Here is a tiny trained network, its code and every weight. The questions are about switching its units off for an input and a class, where a switched-off unit gives its printed mean instead of its output.

import numpy as np


def w(rows, s, z=0):
    codes = np.array(rows[::2]) - 128.0
    scale = np.full(codes.shape[1], s)
    scale[-1] = z or s
    return codes * scale


def norm(h):
    return h / np.sqrt((h * h).mean(-1, keepdims=True) + 1e-5)


def f(y):
    return y / 2 * (1 + np.tanh(0.7978845608 * (y + 0.044715 * y**3)))


def log_softmax(a):
    a = a - a.max(-1, keepdims=True)
    return a - np.log(np.exp(a).sum(-1, keepdims=True))


def net(x, mask):
    res = np.array(x, float).reshape(1, 5) / 4 @ E
    u = 0
    for l in range(2):
        y = f(norm(res) @ A[l][:, :-1].T + A[l][:, -1])
        res = res + np.where(mask[u : u + 4], y, B[l][:, -1]) @ B[l][:, :-1]
        u += 4
    return log_softmax(norm(res)[-1] @ U[:, :-1].T + U[:, -1])


A, B = {}, {}
E = w([
[39,197,149,74,152,188,82],'x0',
[83,38,92,112,1,7,32],'x1',
[112,122,125,111,133,123,143],'x2',
[236,63,227,66,145,170,82],'x3',
[123,114,129,133,130,130,118],'x4',
],0.0055)
A[0] = w([
[96,142,92,194,181,207,178,103],'0.n1',
[170,111,253,129,145,145,145,14],'0.n2',
[68,158,191,142,103,69,81,76],'0.n3',
[158,77,182,101,155,183,164,2],'0.n4',
],0.0062,0.0035)
B[0] = w([
[86,168,171,159,142,98,201,251],'0.n1',
[107,57,83,97,55,181,142,190],'0.n2',
[1,158,121,172,116,165,155,178],'0.n3',
[73,48,65,112,132,127,99,164],'0.n4',
],0.0062,0.0025)
A[1] = w([
[120,136,201,46,88,123,65,2],'1.n1',
[140,69,143,130,124,121,48,4],'1.n2',
[186,91,117,84,156,219,145,93],'1.n3',
[150,112,141,34,118,151,1,94],'1.n4',
],0.0072,0.00093)
B[1] = w([
[144,178,88,239,166,50,194,204],'1.n1',
[75,151,123,85,71,99,220,192],'1.n2',
[135,42,100,9,230,117,10,232],'1.n3',
[198,168,255,239,225,117,156,254],'1.n4',
],0.0057,0.0036)
U = w([
[180,178,174,200,168,62,202,255],'0',
[85,79,79,158,2,47,120,60],'1',
[88,193,137,129,162,171,194,133],'2',
[49,125,69,127,30,110,62,121],'3',
[220,62,140,72,203,179,62,31],'4',
[203,72,208,160,67,24,122,21],'5',
[178,109,202,90,203,202,88,25],'6',
],0.0073,0.0035)

Each question gives the input, the list of numbers given to net, and the class t.
The units are the neurons (one row each of A and B). Each row of codes is followed by its name. A weight is (code - 128) times the scale printed after its matrix; where a second scale follows, it is the last column's (A, B and U).
mask holds one flag per neuron, layer by layer. A switched-off neuron (its flag False) gives its mean, the last column of its row in B, instead of its output. The means were averaged over made-up inputs and are rounded, as every weight is.
A unit's drop is (log p(t) with every unit on - log p(t) with that unit switched off) / (log p(t) with every unit on - log p(t) with every unit switched off).
The circuit of an input: a set's keep is (log p(t) with only the set's units on - log p(t) with every unit switched off) / (log p(t) with every unit on - log p(t) with every unit switched off). Starting from all 8 units, units are removed one at a time, each time the one whose removal leaves the highest keep (on an exact tie, the one counted first), for as long as the keep stays at least 0.8.
units of the circuit, in order: the units of the circuit, biggest drop first
unit that matters most: the unit with the biggest drop
k most important neurons: the k neurons with the biggest drops, biggest first
top k neurons in layer l: the k neurons of layer l with the biggest drops, biggest first
drop of u: that unit's drop, to one decimal
input [2,4,4,1,-4], class 0: units of the circuit, in order -> [1.n1; 1.n4]
input [8,5,5,2,8], class 0: unit that matters most -> 1.n4
input [4,5,0,3,-2], class 0: units of the circuit, in order -> [1.n4; 1.n1]
input [-7,-6,-4,1,-7], class 4: units of the circuit, in order -> [1.n3; 1.n4; 1.n1]
input [-2,-7,-1,1,4], class 4: units of the circuit, in order -> [1.n3; 1.n4]
input [-2,1,-5,-2,-5], class 1: 4 most important neurons -> [1.n4; 0.n1; 1.n1; 1.n3]
input [2,3,0,7,-6], class 0: 3 most important neurons -> [1.n4; 1.n1; 1.n2]
input [7,8,2,8,-7], class 0: units of the circuit, in order -> [1.n4; 1.n1]
input [7,4,5,5,-8], class 0: 2 most important neurons -> [1.n1; 1.n4]
input [-6,-8,-5,2,2], class 4: top 2 neurons in layer 1 -> [1.n3; 1.n4]
input [3,4,7,8,8], class 0: drop of 1.n4 -> 0.6
input [-6,-5,0,5,-4], class 4: drop of 0.n3 -> 0.0
input [6,2,3,4,-4], class 0: drop of 1.n1 -> 0.2
input [6,2,4,2,7], class 0: units of the circuit, in order -> [1.n1]
input [-8,-7,4,5,1], class 4: drop of 1.n3 -> 0.2
